[[113 124 118 130 111 143 149 155 103 106 124 135 130]
 [128 138 123 150 140 132 154 144 102 110 113 138 130]
 [125 136 122 148 135 134 155 147 101 108 114 138 131]
 [117 129 119 138 121 140 153 153 100 105 120 137 131]
 [120 132 120 141 126 139 154 152 100 106 118 137 131]
 [111 121 118 125 106 144 146 155 105 107 127 133 130]
 [115 126 119 134 116 142 151 155 101 106 122 136 130]]
:
[[113 128 125 117 120 111 115]
 [124 138 136 129 132 121 126]
 [118 123 122 119 120 118 119]
 [130 150 148 138 141 125 134]
 [111 140 135 121 126 106 116]
 [143 132 134 140 139 144 142]
 [149 154 155 153 154 146 151]
 [155 144 147 153 152 155 155]
 [103 102 101 100 100 105 101]
 [106 110 108 105 106 107 106]
 [124 113 114 120 118 127 122]
 [135 138 138 137 137 133 136]
 [130 130 131 131 131 130 130]]

[[111 137 125 115 117 145 142 115 142 130 115]
 [128 121 135 129 114 111 104 113 125 112 124]]
:
[[111 128]
 [137 121]
 [125 135]
 [115 129]
 [117 114]
 [145 111]
 [142 104]
 [115 113]
 [142 125]
 [130 112]
 [115 124]]

[[138 130 119]
 [143 121 131]
 [111 128 113]
 [139 123 120]
 [124 129 108]
 [132 129 111]
 [115 126 120]
 [129 128 111]
 [119 117 133]
 [103 130 137]
 [118 122 122]
 [141 121 138]]
:
[[138 143 111 139 124 132 115 129 119 103 118 141]
 [130 121 128 123 129 129 126 128 117 130 122 121]
 [119 131 113 120 108 111 120 111 133 137 122 138]]

[[115 124 139 124 130 124 126 118 133 125 126 155]
 [127 127 129 126 123 127 126 126 127 134 126 128]
 [120 138 114 130 130 137 151 119 130 137 124 133]
 [150 123 134 127 116 141 133 118 134 119 114 128]
 [127 127 127 131 129 126 133 128 129 122 129 128]]
:
[[115 127 120 150 127]
 [124 127 138 123 127]
 [139 129 114 134 127]
 [124 126 130 127 131]
 [130 123 130 116 129]
 [124 127 137 141 126]
 [126 126 151 133 133]
 [118 126 119 118 128]
 [133 127 130 134 129]
 [125 134 137 119 122]
 [126 126 124 114 129]
 [155 128 133 128 128]]

[[143 130 144 118 150 108 132 107 129]
 [123 136 131 128 125 142 117 128 127]
 [119 130 119 143 112 140 134 131 129]
 [121 111 119 124 135 119 128 128 148]
 [141 138 140 137 118 118 110 119 118]
 [138 139 135 155 113 126 122 109 130]
 [133 121 132 120 144 110 138 122 144]
 [130 136 145 120 140 119 118 126 122]]
:
[[143 123 119 121 141 138 133 130]
 [130 136 130 111 138 139 121 136]
 [144 131 119 119 140 135 132 145]
 [118 128 143 124 137 155 120 120]
 [150 125 112 135 118 113 144 140]
 [108 142 140 119 118 126 110 119]
 [132 117 134 128 110 122 138 118]
 [107 128 131 128 119 109 122 126]
 [129 127 129 148 118 130 144 122]]

[[126 127 128 141 129 128 134 128]
 [130 129 115 128 126 128 123 129]
 [124 127 105 127 128 127 131 127]
 [126 128 127 128 127 127 114 128]
 [125 128 129 129 128 128 135 128]
 [120 128 131 154 128 128 123 128]
 [125 128 127 128 127 128 114 128]
 [122 129 127 131 127 127 136 129]]
:
[[126 130 124 126 125 120 125 122]
 [127 129 127 128 128 128 128 129]
 [128 115 105 127 129 131 127 127]
 [141 128 127 128 129 154 128 131]
 [129 126 128 127 128 128 127 127]
 [128 128 127 127 128 128 128 127]
 [134 123 131 114 135 123 114 136]
 [128 129 127 128 128 128 128 129]]

[[134 132 144 123 137 142 131 122 118 119]
 [120 117 105 119 133 129 110 120 120 121]
 [128 130 135 120 140 145 134 120 119 121]
 [137 143 129 131 122 136 127 126 133 139]]
:
[[134 120 128 137]
 [132 117 130 143]
 [144 105 135 129]
 [123 119 120 131]
 [137 133 140 122]
 [142 129 145 136]
 [131 110 134 127]
 [122 120 120 126]
 [118 120 119 133]
 [119 121 121 139]]

[[150 107 116 130 144 125 111 134 147 132]
 [154 141 154 128 101 104 101 136 109 149]
 [141 122 117 115 137 131 143 149 121 149]
 [117 109 155 112 135 154 143 119 144 113]
 [146 153 110 105 124 155 149 137 153 140]
 [122 118 131 155 101 112 113 110 106 155]]
:
[[150 154 141 117 146 122]
 [107 141 122 109 153 118]
 [116 154 117 155 110 131]
 [130 128 115 112 105 155]
 [144 101 137 135 124 101]
 [125 104 131 154 155 112]
 [111 101 143 143 149 113]
 [134 136 149 119 137 110]
 [147 109 121 144 153 106]
 [132 149 149 113 140 155]]

[[128 117 155 126 129 131 133 131]
 [131 126 144 125 125 134 130 138]
 [129 130 108 127 129 132 121 128]
 [123 131 108 129 129 128 136 135]
 [130 136 131 132 129 124 129 118]
 [125 134 118 129 126 125 124 122]
 [128 125 126 123 125 131 128 121]
 [117 126 130 128 128 127 125 125]]
:
[[128 131 129 123 130 125 128 117]
 [117 126 130 131 136 134 125 126]
 [155 144 108 108 131 118 126 130]
 [126 125 127 129 132 129 123 128]
 [129 125 129 129 129 126 125 128]
 [131 134 132 128 124 125 131 127]
 [133 130 121 136 129 124 128 125]
 [131 138 128 135 118 122 121 125]]
